Below are the code and all the weights of a small trained network. Each question names an input and a class and asks about switching units off, where a switched-off unit gives its printed mean instead of its output.

import numpy as np


def w(rows, s, z=0):
    codes = np.array(rows[::2]) - 128.0
    scale = np.full(codes.shape[1], s)
    scale[-1] = z or s
    return codes * scale


def f(y):
    return np.maximum(y, 0)


def log_softmax(a):
    a = a - a.max(-1, keepdims=True)
    return a - np.log(np.exp(a).sum(-1, keepdims=True))


def net(x, mask):
    res = np.array(x, float).reshape(1, 4) / 4 @ E
    y = f(res @ A[0][:, :-1].T + A[0][:, -1])
    res = res + np.where(mask, y, B[0][:, -1]) @ B[0][:, :-1]
    return log_softmax(res[-1] @ U[:, :-1].T + U[:, -1])


A, B = {}, {}
E = w([
[105,134,106,155,151,82,254,137,171,124,120],'x0',
[78,115,89,137,147,143,121,84,106,165,225],'x1',
[148,59,106,91,82,127,145,96,164,130,123],'x2',
[132,126,131,137,132,122,126,113,128,136,124],'x3',
],0.023)
A[0] = w([
[142,113,124,131,124,102,133,168,161,98,54,171],'neuron 1',
[173,154,158,115,109,118,125,144,128,121,107,196],'neuron 2',
[133,166,143,184,146,146,125,149,114,120,139,205],'neuron 3',
[140,24,103,97,74,121,129,109,177,130,126,135],'neuron 4',
[148,146,151,123,148,159,111,147,85,121,87,254],'neuron 5',
[152,68,134,105,107,161,111,97,128,140,107,119],'neuron 6',
[129,134,158,123,103,117,134,135,116,112,72,213],'neuron 7',
[95,147,90,166,142,71,250,138,164,128,122,130],'neuron 8',
[91,129,88,120,155,156,98,114,93,171,185,162],'neuron 9',
[71,79,80,139,131,121,155,114,132,134,198,100],'neuron 10',
[139,107,94,125,141,108,148,136,168,122,138,67],'neuron 11',
],0.018,0.0099)
B[0] = w([
[189,173,94,161,100,95,180,106,189,105,56,203],'neuron 1',
[153,109,132,153,126,129,96,121,162,168,60,180],'neuron 2',
[95,145,82,186,194,85,103,180,157,119,161,172],'neuron 3',
[184,91,127,56,58,228,166,36,104,127,86,188],'neuron 4',
[169,98,180,130,116,51,67,179,135,138,87,187],'neuron 5',
[137,124,94,119,79,178,158,180,159,147,129,165],'neuron 6',
[161,126,163,138,101,84,124,138,167,104,66,186],'neuron 7',
[76,146,155,138,224,120,248,105,173,87,130,253],'neuron 8',
[111,122,82,124,148,125,45,101,66,123,197,195],'neuron 9',
[118,92,185,72,166,158,177,166,66,135,200,196],'neuron 10',
[117,138,148,105,151,135,196,103,84,130,99,154],'neuron 11',
],0.012,0.045)
U = w([
[169,163,172,151,138,44,54,192,116,136,47,254],'0',
[104,228,138,196,176,52,155,156,193,92,61,86],'1',
[86,164,62,149,139,90,38,138,45,126,180,151],'2',
[2,179,124,161,207,111,138,152,112,108,184,71],'3',
[192,127,113,116,30,169,96,127,152,133,35,197],'4',
[150,187,114,109,105,119,214,65,163,91,31,90],'5',
[152,132,72,90,59,211,87,97,60,151,183,93],'6',
[105,122,178,65,164,174,188,82,70,118,141,28],'7',
],0.0096,0.004)

Each question gives the input, the list of numbers given to net, and the class t.
The units are the neurons (one row each of A and B). Each row of codes is followed by its name. A weight is (code - 128) times the scale printed after its matrix; where a second scale follows, it is the last column's (A, B and U).
mask holds one flag per neuron, in row order. A switched-off neuron (its flag False) gives its mean, the last column of its row in B, instead of its output. The means were averaged over made-up inputs and are rounded, as every weight is.
A unit's drop is (log p(t) with every unit on - log p(t) with that unit switched off) / (log p(t) with every unit on - log p(t) with every unit switched off).
The circuit of an input: a set's keep is (log p(t) with only the set's units on - log p(t) with every unit switched off) / (log p(t) with every unit on - log p(t) with every unit switched off). Starting from all 11 units, units are removed one at a time, each time the one whose removal leaves the highest keep (on an exact tie, the one counted first), for as long as the keep stays at least 0.8.
circuit, biggest first: the units of the circuit, biggest drop first
top k neurons: the k neurons with the biggest drops, biggest first
drop of u: that unit's drop, to one decimal
input [0,-7,-1,1], class 0: circuit, biggest first	neuron 8
input [4,1,-1,-3], class 3: circuit, biggest first	neuron 4; neuron 1
input [-6,1,5,3], class 6: top 2 neurons	neuron 1; neuron 7
input [0,6,-2,-7], class 2: top 2 neurons	neuron 8; neuron 9
input [8,4,-1,-8], class 3: top 2 neurons	neuron 4; neuron 8
input [-1,-8,-6,2], class 0: top 2 neurons	neuron 8; neuron 5
input [-7,-6,1,2], class 4: top 3 neurons	neuron 6; neuron 8; neuron 3
input [1,3,-1,-8], class 3: drop of neuron 4	0.4
input [7,6,-4,-1], class 3: drop of neuron 7	0.0
input [-3,-1,-4,1], class 0: drop of neuron 8	0.5
input [0,-5,-1,4], class 0: drop of neuron 8	1.1
